Below is a small trained network, with its code and all its weights. Each question gives an input and a class and asks what happens when units are switched off, that is, made to give their printed mean instead of their output.

import numpy as np


def w(rows, s, z=0):
    codes = np.array(rows[::2]) - 128.0
    scale = np.full(codes.shape[1], s)
    scale[-1] = z or s
    return codes * scale


def f(y):
    return np.maximum(y, 0)


def log_softmax(a):
    a = a - a.max(-1, keepdims=True)
    return a - np.log(np.exp(a).sum(-1, keepdims=True))


def net(x, mask):
    res = np.array(x, float).reshape(1, 7) / 4 @ E
    y = f(res @ A[0][:, :-1].T + A[0][:, -1])
    res = res + np.where(mask, y, B[0][:, -1]) @ B[0][:, :-1]
    return log_softmax(res[-1] @ U[:, :-1].T + U[:, -1])


A, B = {}, {}
E = w([
[61,81,128,58,185,209,218,193],'x0',
[108,64,159,55,222,142,168,143],'x1',
[249,78,73,190,20,99,141,241],'x2',
[226,187,233,201,153,150,152,147],'x3',
[133,174,98,233,204,104,242,176],'x4',
[144,170,49,76,82,77,188,35],'x5',
[154,2,122,155,236,1,172,14],'x6',
],0.0094)
A[0] = w([
[165,103,109,106,20,63,66,123,215],'N0',
[94,209,171,102,155,118,121,65,170],'N1',
[88,119,216,74,135,211,134,157,80],'N2',
[58,219,134,139,149,98,82,77,130],'N3',
[71,116,164,106,105,175,244,207,161],'N4',
[149,86,121,119,171,44,204,124,219],'N5',
[17,27,186,170,184,106,73,109,140],'N6',
[120,245,167,71,128,168,99,125,94],'N7',
[99,77,60,146,52,111,220,83,170],'N8',
[116,152,126,142,164,141,220,143,36],'N9',
[153,101,89,216,80,130,153,197,172],'N10',
[168,143,170,144,86,141,106,186,252],'N11',
[114,141,84,159,144,153,230,144,93],'N12',
[108,136,101,58,86,155,116,130,189],'N13',
[154,140,153,64,132,171,163,114,172],'N14',
],0.012,0.0033)
B[0] = w([
[126,206,62,121,77,107,72,72,248],'N0',
[135,103,172,128,83,211,182,93,227],'N1',
[177,230,100,77,197,186,115,156,244],'N2',
[83,99,216,105,52,170,157,101,222],'N3',
[137,157,68,153,245,182,121,215,246],'N4',
[167,137,146,181,195,78,135,39,238],'N5',
[84,164,254,17,210,79,32,69,246],'N6',
[133,124,137,116,52,219,170,185,240],'N7',
[58,185,105,155,161,56,145,134,231],'N8',
[85,42,144,178,184,123,173,136,189],'N9',
[114,112,152,179,130,52,62,154,221],'N10',
[170,218,106,186,79,135,81,167,220],'N11',
[76,48,142,182,171,136,172,195,201],'N12',
[132,191,84,74,141,142,113,131,219],'N13',
[152,110,104,135,150,192,175,94,190],'N14',
],0.01,0.016)
U = w([
[212,97,174,165,178,57,252,29,115],'0',
[79,163,215,132,19,215,177,149,159],'1',
[83,79,210,15,170,86,31,68,189],'2',
[195,117,149,209,38,103,40,165,219],'3',
[193,169,217,158,112,167,84,106,102],'4',
[39,141,25,70,46,104,139,63,99],'5',
[57,78,167,189,185,95,198,177,148],'6',
[177,134,92,80,143,197,105,197,1],'7',
],0.011,0.0073)

Each question gives the input, the list of numbers given to net, and the class t.
The units are the neurons (one row each of A and B). Each row of codes is followed by its name. A weight is (code - 128) times the scale printed after its matrix; where a second scale follows, it is the last column's (A, B and U).
mask holds one flag per neuron, in row order. A switched-off neuron (its flag False) gives its mean, the last column of its row in B, instead of its output. The means were averaged over made-up inputs and are rounded, as every weight is.
A unit's drop is (log p(t) with every unit on - log p(t) with that unit switched off) / (log p(t) with every unit on - log p(t) with every unit switched off).
The circuit of an input: a set's keep is (log p(t) with only the set's units on - log p(t) with every unit switched off) / (log p(t) with every unit on - log p(t) with every unit switched off). Starting from the 12 units with the biggest drops (on a tie, the unit counted first), units are removed one at a time, each time the one whose removal leaves the highest keep (on an exact tie, the one counted first), for as long as the keep stays at least 0.8.
units of the circuit, in order: the units of the circuit, biggest drop first
k most important neurons: the k neurons with the biggest drops, biggest first
drop of u: that unit's drop, to one decimal
input [-8,1,-7,0,-7,-5,-1], class 1: 3 most important neurons => (N7, N1, N3)
input [-1,7,-4,-6,-8,-2,-8], class 7: units of the circuit, in order => (N2)
input [-4,-6,-7,8,-6,2,6], class 1: units of the circuit, in order => (N1, N3)
input [7,-2,3,3,6,-4,-4], class 6: 2 most important neurons => (N12, N9)
input [-5,-2,-6,1,-1,0,2], class 1: 3 most important neurons => (N1, N3, N5)
input [7,6,-1,-5,7,-7,-5], class 7: 4 most important neurons => (N2, N4, N8, N5)
input [7,6,-6,0,-8,-6,-3], class 7: 2 most important neurons => (N2, N4)
input [5,-7,-5,-4,7,0,-5], class 6: 3 most important neurons => (N12, N4, N9)
input [-2,0,5,-4,2,3,-2], class 5: 4 most important neurons => (N0, N8, N4, N5)
input [2,2,-1,8,-7,3,-2], class 7: 2 most important neurons => (N3, N2)
input [-7,-6,-1,2,-2,-5,-8], class 1: 3 most important neurons => (N7, N3, N5)
input [7,-5,6,2,1,2,7], class 6: 3 most important neurons => (N12, N8, N10)
input [-5,6,0,-4,3,7,-1], class 0: 2 most important neurons => (N5, N7)
input [8,-5,0,4,-4,3,8], class 0: units of the circuit, in order => (N5)
input [-7,-8,-2,-2,-4,4,-6], class 1: 2 most important neurons => (N7, N3)
input [0,0,7,-4,0,4,-5], class 3: 2 most important neurons => (N10, N11)
input [-7,4,-1,7,5,-2,2], class 0: drop of N6 => 0.0
input [-4,8,3,0,1,2,-6], class 7: drop of N3 => 0.2
input [-7,6,8,0,0,-5,6], class 3: drop of N11 => 0.1
input [-1,2,-3,6,-3,-2,-6], class 1: units of the circuit, in order => (N7)
